Each row of numbers belongs to one of the objects below and depends on some of the facts about them. Some rows are named. Which object is each other row?

There are 3 kinds of fact about the objects: ξ, Θ, α.
kiklar: ξ c; Θ 452
klise: α rulos
nafis: ξ b; Θ 678
toges: ξ a; Θ 329; α tedre
bagrirer: α braklik
reflus: α plibos
stanor: ξ b; Θ 329; α maso
ramel: ξ b; Θ 790; α seskom
dogum: ξ a; Θ 435; α didruflek
fumek: ξ a; Θ 282
maklok: ξ e; Θ 329
seskom: ξ a; Θ 678; α zogrin
futrem: ξ c; Θ 678
resu: ξ e; Θ 329; α plikes
sustomul: ξ c; Θ 282; α fivivis
donos: ξ d; Θ 329
plepufol: ξ d; Θ 678
briva: ξ b; Θ 282
grukis: ξ a; Θ 790; α tistun
sebe: ξ a; Θ 452; α stistagras
genesu: α plepar
ramu: ξ d; Θ 452; α futrem
skani: ξ a; Θ 790; α dugun
skuda: ξ b; Θ 678; α vaflon
braklik: ξ f; Θ 790; α mopla
plaflem: ξ d; Θ 282; α vepo
skikli: ξ e; Θ 452; α dozun
faskun: ξ a; Θ 678
plepar: ξ d; Θ 790; α rigifla
lizetrak: ξ c; Θ 282; α klodru
starel: ξ a; Θ 790
posim: ξ b; Θ 790
medron: ξ c; Θ 452
mopla: ξ c; Θ 329
benil: ξ e; Θ 435; α genu
braste: ξ a; Θ 678
skura: ξ d; Θ 282; α reni
fazis: ξ b; Θ 435
skina: ξ c; Θ 329
dulam: ξ d; Θ 435; α fosel
trine: ξ b; Θ 329; α biklipe
notrul: ξ b; Θ 706
pofan: α mubri
rigifla: ξ a; Θ 678; α posim
pleno: ξ f; Θ 678
klozir: ξ b; Θ 452
bubin: α fluvi
klomi: α toges
trafla: α ramel
skenas: ξ d; Θ 435; α vebruk
driklu: ξ b; Θ 329; α linek
truker: ξ e; Θ 282; α skikli
kogro: ξ f; Θ 282
truru: ξ b; Θ 282; α skulemu
rilek: α skura
didruflek: ξ c; Θ 282
laskis: ξ b; Θ 706
tiflabi: α kogro
trevaflos: ξ f; Θ 282; α druvezok
lodal: ξ f; Θ 706
sibrin: ξ e; Θ 706; α kuvel
gravi: ξ a; Θ 435
buplok: α kadutal
treno: ξ f; Θ 282; α sebe
reni: ξ e; Θ 452; α driklu
zurozuk: ξ d; Θ 435
koplak: ξ c; Θ 282
brade: ξ b; Θ 790
rabro: α sustomul
zoplo: ξ b; Θ 452
vepo: ξ d; Θ 329
dugun: ξ a; Θ 790
klustugre: ξ b; Θ 282; α bravu
rulos: ξ c; Θ 329
druvezok: ξ e; Θ 452
bugruta: ξ a; Θ 282; α ramu
draklutro: α treno
fluvi: ξ a; Θ 435
mobir: α fumek
fubuk: ξ a; Θ 329
plikes: ξ b; Θ 452
tedre: α ralon
plibos: ξ e; Θ 790; α skani
tistun: ξ b; Θ 790
mubri: ξ c; Θ 706
maso: α nosu
tramus: ξ c; Θ 790; α teke
lotreskol: ξ b; Θ 329; α notrul
bropos: ξ a; Θ 435; α zumer
tumu: α laskis
nakal: ξ d; Θ 706; α medron
kubrol: α lizetrak
teke: ξ b; Θ 790
gorar: α bugruta
kinunu: ξ a; Θ 282
linek: ξ a; Θ 678; α genesu
fegi: ξ e; Θ 282
pumel: ξ c; Θ 282; α briva
trepa: ξ b; Θ 706
genu: ξ a; Θ 790; α mobir
gilur: ξ a; Θ 678
kuvel: ξ a; Θ 329; α tiflabi
ribu: α tatre
zama: ξ b; Θ 282
bratrek: α beskis
klogros: ξ e; Θ 435; α bratrek
plogril: ξ e; Θ 329; α kubrol
flobraskos: ξ c; Θ 790; α plobrok
broskol: ξ e; Θ 435
troska: α faskun
plasim: ξ a; Θ 706
luklak: ξ c; Θ 706
biklipe: α zama
brubruk: ξ c; Θ 435
kadutal: ξ b; Θ 790
vebruk: ξ e; Θ 452; α braste
skofek: ξ f; Θ 790
zumer: ξ a; Θ 678
ralon: ξ e; Θ 706; α zoplo
vaflon: ξ c; Θ 282; α lotreskol
gratran: α fubuk

Some rows with their names:
tistun: [-12  -6   9  -4  16 -10  10   2   7  -9   0   8  -7 -10   3   1 -15 -14
  20  -3  27   4 -14   1  13 -14  22 -16   4   2 -20]
grukis: [-22  -1   3 -20  15 -19   4 -10   5 -12   0  14 -12  -9   8 -10  -5 -16
  11  -5  20  -9 -14 -19  13 -11  11 -10   0   5 -13]
skina: [-14  -2   0   5  10 -12   4   5  -2 -16   5  13  -1 -13   1  18 -29 -14
  18  -7   9   1  -2   1  16 -14  22 -19   3  -1 -15]
mubri: [ -8  -3   4  -2  15 -12   4   1   1 -13   8  13   0 -14  10   7 -24 -15
  32  -4  14   7  -9  -5  14 -17  27 -18   1   4 -20]
faskun: [-27  -1  -6  -7  16  -2  13  -6 -15 -26   6   3  -4 -14   5  14 -22 -21
  24   2  20  -1   3 -14  19 -11  16 -33   3  10 -14]
plikes: [-10  -3   2   0  16  -8   6   8   1  -8  -3  14  -9  -4   1   6 -20 -15
  20 -10  22  -1 -10   5  15 -12  16 -20   3  -3 -18]
skuda: [-20   8   0 -12  13 -10   6 -10  -7 -14   2  19  -2 -32  14   6 -17 -20
  12   3   5 -16 -14  -7  14  -9   7 -33  -1  16   2]
notrul: [-10  -2   6  -6  16  -6  10   3   0 -10   5  10  -5 -12   9   3 -20 -20
  30  -2  24   1 -12  -2  11 -15  19 -24   3   5 -17]
stistagras: [-17  -5   0   0  12  -9  10   0   5 -18   3  10  -5 -12   3  12 -24 -16
  21  -7  19   1  -8  -6  15 -14  17 -22   2   4 -19]
plasim: [-19  -3   0 -12  18  -8  10  -3  -6 -18   6   5  -9  -3   7   1 -16 -20
  31  -3  26   2  -4 -15  14 -14  18 -21   2   4 -21]
reni: [-27  -5   6 -19  36 -19 -14 -16 -27  23  -4  22 -27 -15  14   3 -18  33
  13 -21   3   3   2 -14  21 -24   3  -2  -8  12 -13]
skura: [-18  -5   4 -22  35 -13  -5 -17 -22  21  -5  26 -20 -14  21  -5 -14  19
  21 -21   3   5  -1 -15  18 -23  -1  -8  -6  13  -9]
zoplo: [-10  -1   4   5  21  -8   3   8  -3 -10   1  14  -4  -5  -8   0  -3 -18
  17 -12  15  10  -8   7  10  -8  21 -22   0  -4 -22]
treno: [-10   1  -3 -17  12 -15   0  -7   3 -10  -4  27  -8  -9  16 -15 -15 -22
  18 -13  10 -19 -18 -18  16 -13   0 -16  -2   6  -4]
genu: [-22   0   3 -22   9 -19   5 -12  11 -10   0  17 -12 -12  13 -15  -8 -21
   8  -5  19 -16 -16 -23  13 -13   5 -10   1   4  -7]
fubuk: [-25  -2  -4  -4  13  -8  10   1  -9 -20   3   6 -10  -3  -2  13 -22 -19
  16  -6  21  -3   2  -9  15 -12  14 -22   4  -2 -16]
tumu: [-19   2   1  -9  13 -18   2  -8   3 -14   1  20  -6 -20   8   3 -14 -13
  11  -7   8  -9 -16 -11  13 -11   9 -19  -4   9 -10]
skani: [-22  -2   3 -21   9 -18   6 -11  10 -11   0  16 -13 -11  12 -13  -9 -21
  10  -5  20 -14 -16 -22  13 -14   6 -10   2   4  -8]
plobrok: [-17  -4   0   0  14 -10   9   0   2 -18   3  10  -5 -13   2  12 -22 -15
  21  -7  19   3  -8  -5  15 -14  18 -22   1   5 -21]
trafla: [-19   3   1 -11  10 -18   2  -9   5 -13   1  22  -6 -22  10   2 -15 -15
  10  -7   7 -13 -17 -12  13 -12   6 -19  -3   8  -7]

Which object is each row?
No name comes twice in this set of rows, the named rows included.
[-18   2   0  -2  16  -2  12  -1 -11 -19   4   8   0 -23   6  17 -24 -19
  23   3  16  -1  -5   1  17 -11  18 -36   2  12 -11] => nafis
[-23   0   5 -11  19 -16  -1 -13  -5  -3   0  20 -12 -24  10   3 -16   0
  10 -11   6  -5 -12 -12  14 -16   5 -17  -5  13 -10] => rilek
[-21  -8   2 -10  14 -10  12  -3   6 -15   2   4 -11  -1   4  -2 -15 -19
  21  -5  31   2  -7 -14  16 -15  19 -13   5   0 -22] => dugun
[-11   1  -3 -15  19 -15  -2  -5  -3 -12  -4  24  -8  -6  11 -12 -12 -16
  21 -12  11 -12 -15 -13  17 -11   6 -17  -3   6 -10] => trevaflos
[-29   6  -6 -18  10  -9   9 -15  -8 -21   5  15  -6 -24  15   3 -18 -25
  13   1   9 -19  -7 -23  17 -10   3 -30   1  14   1] => seskom
[-26  12   2  -4  26 -16  -8  -9 -19 -22  10  19   0 -15 -17 -14  30 -25
  -4 -12  -9   9  -3 -12   1   2  15 -24  -7   0 -13] => toges
[-15  -3   3  -8  17  -9   8  -1  -4 -18   6   8  -7  -8   5   2 -19 -18
  31  -4  24   2  -8 -11  13 -15  19 -21   0   5 -22] => lodal
[-14   1   9 -16   9 -17   5  -7  15  -3  -2  22  -9 -21  14 -12 -10 -18
   8  -4  15 -15 -24  -9  11 -13   8 -13   1   6  -4] => ramel
[-25  17 -19 -29  19 -38  -1  -4 -13 -51  -4  15   0  -8   6  18  -7 -25
  20  24  15 -33 -24  -8  22  11  19 -25  -7  13  -7] => rigifla
[-16   0  -3   2  11  -6   9  -2  -5 -21   8  11   5 -25  10  19 -31 -18
  26   0   8   2  -2  -4  19 -14  24 -30   3  11 -11] => futrem
[-12  -5  -6 -10  20  -7   7   1  -6 -16  -2  11  -9   6   6  -3 -16 -20
  30 -11  25   0  -4 -11  19 -12  14 -20   3   0 -20] => kinunu
[-17   4  -1 -18  12 -20   0 -10   1 -10   8  20  -5 -16  18  -6 -13 -19
  21  -2   7 -10 -12 -21  13 -14  14 -12  -1   5  -7] => sibrin
[ -9   2  -7 -17  19 -18   1  -5  -1  -7  -2  25  -5  -5  18  -6  -9 -16
  23  -9   7  -6 -11 -12  16 -10   8 -13  -1   2  -8] => plaflem
[ -8  -2   0   3  13 -12   2   7  -3 -13   4  16  -1  -9   5  11 -28 -15
  25 -10  10   2  -5   0  16 -15  22 -18   2  -1 -17] => brubruk
[ -8  -6  -3  -5  17  -6   7   2  -2 -15  -2  14  -7   1   7  -3 -22 -20
  31 -12  22  -1  -7  -9  19 -15  14 -20   2   1 -19] => kogro

Now the same objects, written a new way:
Some rows with their names:
lotreskol: [-12 -10 -20   0   6   9  -1   8  17   5  -1  -5   8   2  -6   6  -4   0
   4  13  11  -1   1  10   6   1   4 -12   0   4  -5  -2  -7   2  -4  -6
   5  -2   1   4   3   7   1   3]
ralon: [ -2   4 -54 -11   7  -6   7  -7  14  -1 -11 -15 -18  -4  -1  -1 -10   1
 -10 -17   5  18  20  -1   5   6   7   7   0   5   0  36 -11  13  12   3
   5 -11   5  11  -2   6  54  -9]
zoplo: [  1   5 -52 -10   2   8  -1 -10  -8   8 -16 -14  -9  -8   4   0  -6   6
 -11 -11  10  13  15  -8   0  -2   7   5  -4   1  13  32 -15  11  15   7
  14  -5  -2  22  -3   1  50  -8]
tedre: [  5   9 -33  -8  10  -7   3  -8   6   7 -17 -16 -18  -6   4   4  -9   5
  -7 -22   5  15  18 -15   1   3   6  12  -3  -3   7  21 -11   6  15   5
   5 -10   4  14  -1   2  61 -15]
genesu: [ 11   0   5 -19  10  -4  -4   7  -9  15   8  -7   1 -10   7 -11  -5   0
   7  -1  -2  -6   2 -19  -2  11  -2  -3  -3  20  -9 -15   5  -4  -3  -3
  -7  -3 -16   7  -8   4 -13 -28]
brade: [ -3  -1 -15  -5   3   8  -4  -1   3  -1   3  -5   4   1   0   3  -1  -3
   0  -2   4   2  -4  14   7  -2  -1  -7   0   1  -1  -7  -9   3   0  -7
   4  -1  -2   2   1   7   2   0]
fosel: [ 3 -2 25 -3 -3  7 -6 -2 -8  3 -1 -6  1 -2 -1  8 -4  1  5  4  0  2  3 -9
  2 -2  3  0 -4 11 -7 -6 -6  4  6 -6  3 -4 -6  3  3  2  9  7]
dulam: [  4  -3   3  -3  10  -4  -2   1  10  -7   5  -2  -1   2  -2   6  -6   0
  -6 -13   6   3   0  13   7   2   2  -3   2  -3  -6  -5  -4  -5   2  -6
  -7  -3   6   2   2   4  -1  -4]
braste: [ -6  -5 -19  -6 -15   4 -14   7  -2 -10   5   0   5  -2   2   0   8  -5
   3  15   2   5   6  20  11 -10  -3  -6  -3  13  -3  24  -6  16   7   6
   1  -9   3   0   2  10 -16   8]
fluvi: [ -7  -4   4  -3  -6   6 -11   3   2  -7  -7  -7   6   1   1   6   1   1
   7   5   3   1  12   7   6  -8   0  -3  -4   9  -6   1  -4   1   7   3
  -3  -6  -2   5   1   8 -14   1]
zogrin: [  2  13  35  -1  -6   1  13  -2 -16 -12  16  -7  15   5   5   4  -5   5
   5  17  -4  -3   0   9   0 -10  -5   1  -2   6 -16 -19  -3   3   9  -5
   1  -8 -11   9   9   1  11  15]
truker: [  4   2  17  -1   8  -5   1  -4   8  -7  16  -1   1   0  -3   7  -6  -6
  -4 -22   5   7  -3  -2   5   1   3   1   0  -1  -3  -8  -2   3   3 -12
  -6  -3   5  -7   0   1   0   1]
klise: [  8   1  21  -2  11  -3  -1  -1   4   1   4  -2   2  -1   1   8  -6   3
   3 -13   3   3  -2  -7   4   2   2  -1  -1  -8   1 -15  -5   0   2  -6
  -6  -5   4  -3   3   1  11  -2]
zama: [ -1   2  11  -1  -2   9  -9  -3  -7   4   4  -6   4  -1   1   9  -1  -5
   1   0   4   1  -3  -2   1  -6   1   0  -4  11  -4 -14  -8   0   6  -9
   9   1  -6   6   1   3   1   6]
mopla: [-15 -10 -16  -3  -4  11   5   6  14  -5   2  -8   7   3  -9   2  -7  -3
   3  18   6   2   9   8   6   1   4  -9  -1  18 -15  12  -3   8   0  -7
   5  -5  -4   4   2   8   1  14]
braklik: [ -3  -4 -11  -5  -3   6  -1  -1   5  -7   1  -4   1   0  -3   2  -3  -5
   1 -10   2   2   0  11  10  -1  -3  -5   0   2  -5   6  -2   6   1  -8
  -1  -5   3  -4   1   8   5  10]
maklok: [-11  -9 -16  -2   3   3   8   6  20  -6   6  -6   6   3  -9   2  -9  -2
   1   9   8   3   7  10   6   4   4  -9   1  10 -14  11  -2   7  -2  -7
  -1  -6   1   1   2   7   2   6]
plasim: [ -4  -4  -2  -4   0   0  -8   6   8  -7  -4  -4   4   1   2   5   1   2
   7   4   3   2   9  10   9  -5  -1  -5  -2   1  -3   1  -4   4   4   5
  -7  -8   3   0   3   9 -10  -3]
fazis: [ -3  -1  -5  -2   6   7  -3   0   4   2   2  -6   6   1  -1   6  -3   0
   2  -2   7   1  -2   5   4  -2   1  -5  -1   1  -1 -12  -7  -1   1  -7
   4  -1  -1   4   2   5   4  -1]
troska: [  8   1  21  -2  11  -3   0  -1   4   1   5  -2   2  -1   1   9  -6   3
   3 -13   3   3  -2  -8   3   2   2   0  -1  -8   2 -14  -4   1   2  -6
  -6  -5   4  -3   3   1  11  -2]

Name these rows:
No name comes twice in this set of rows, the named rows included.
[ -2  -4   4  -4   2   3   2  -2   7  -8   7  -5   2   1  -5   4  -7  -4
  -1  -7   4   5   3   3   5   2   3  -3  -1   7  -9   2  -3   5   2 -10
  -1  -3  -1  -2   1   4   1   5] => broskol
[  1  -3  16  -2   2   4  -6  -4   3  -3   8  -3   0  -1  -4  10  -5  -8
  -1 -14   4   6  -2  -8   4  -1   3   0  -2   6  -3  -5  -4   4   3 -12
   0  -2   1  -5   0   2  -4   8] => vaflon
[ 4 -3 -2 -4  2 11 -3 -4 -9  2  5 -1  9 -3  1  4 -3  4 -1 -4  8  3 -4 -1
  3 -3  3 -7 -2 -5  7 -2 -8  6  2 -4  3 -1 -3  5  1  0  3  2] => klozir
[ -3  -1  21  -1  -6   4 -16   1  -3  -6  -2  -5   5   0   2  10   3  -3
   6  -1   3   2   8   0   5 -10   0   1  -5  11  -4  -5  -3   0  10   0
  -3  -4  -1   2   1   6 -18   4] => fumek
[ -4  -7  -3  -4  -3  14  -9   2  -1   6  -3  -5   2   0  -3   7  -1  -2
   4  12   3   1  -1   5   5  -2   2  -7  -3  12  -5  -3 -10   6   1  -7
  10  -1  -5   4   3   6   4   7] => notrul
[ -4  -6  -1  -7  -6   9   0   0   2  -5   3  -6   1   0  -5   3  -4  -4
   2   9   0   5   5   4   6   0   2  -5  -2  16 -11   7  -6  11   2  -8
   5  -5  -5   0   2   6   4  12] => mubri
[ -1  -3 -30  -6  -2   5  -5   3  -1   0  13   2   5  -2   0  -1   3  -5
  -2   7   6   5  -8  19   9  -3  -1  -8   0   5   2  10 -10  15   1  -4
   8  -4   2   0   2   7   3   5] => nafis
[-11  -9 -19  -2   3   4   8   7  20  -5   6  -6   6   3  -8   2  -8  -2
   2   9   8   3   7   8   7   3   3 -10   1   8 -11   9  -2   7  -2  -7
   0  -6   0   2   2   7   3   7] => skina
[ -4  -4  -7  -4  -3  11  -5   2  -2   3  -1  -6   4   0  -1   5  -1  -1
   3  13   3   1   0   8   4  -2   1  -6  -2  11  -6  -4 -10   5   2  -6
   9  -2  -6   6   3   6   8   6] => laskis
[ 11   0  -1 -17  10  -8  -8   6  -5   7  13  -5  -3  -8   5  -8  -4  -6
  -4 -10   2  -4  -1  -4   0   9  -3   0   0  21 -13 -11   4 -11   0  -5
  -8  -1  -9  10  -8   4 -24 -27] => skura
[  2  -4   0  -5  -4  17  -6  -4 -15   3   2  -3   8  -3   1   4  -2   3
   0   5   6   2  -1  -1   2  -5   3  -6  -4   4   3   1  -8   8   4  -4
   8   0  -7   8   1   0   2   7] => plikes
[  9 -14   7  -5   0  11 -14  -2  -6  -1  -2   3  -3  -5  -4   7  -4   2
  -7 -11   7   6   1  -1   5   1   8  -6  -2   4   2  12  -6   4   4  -5
  -1  -1   4   3   0   0  -7   3] => ramu

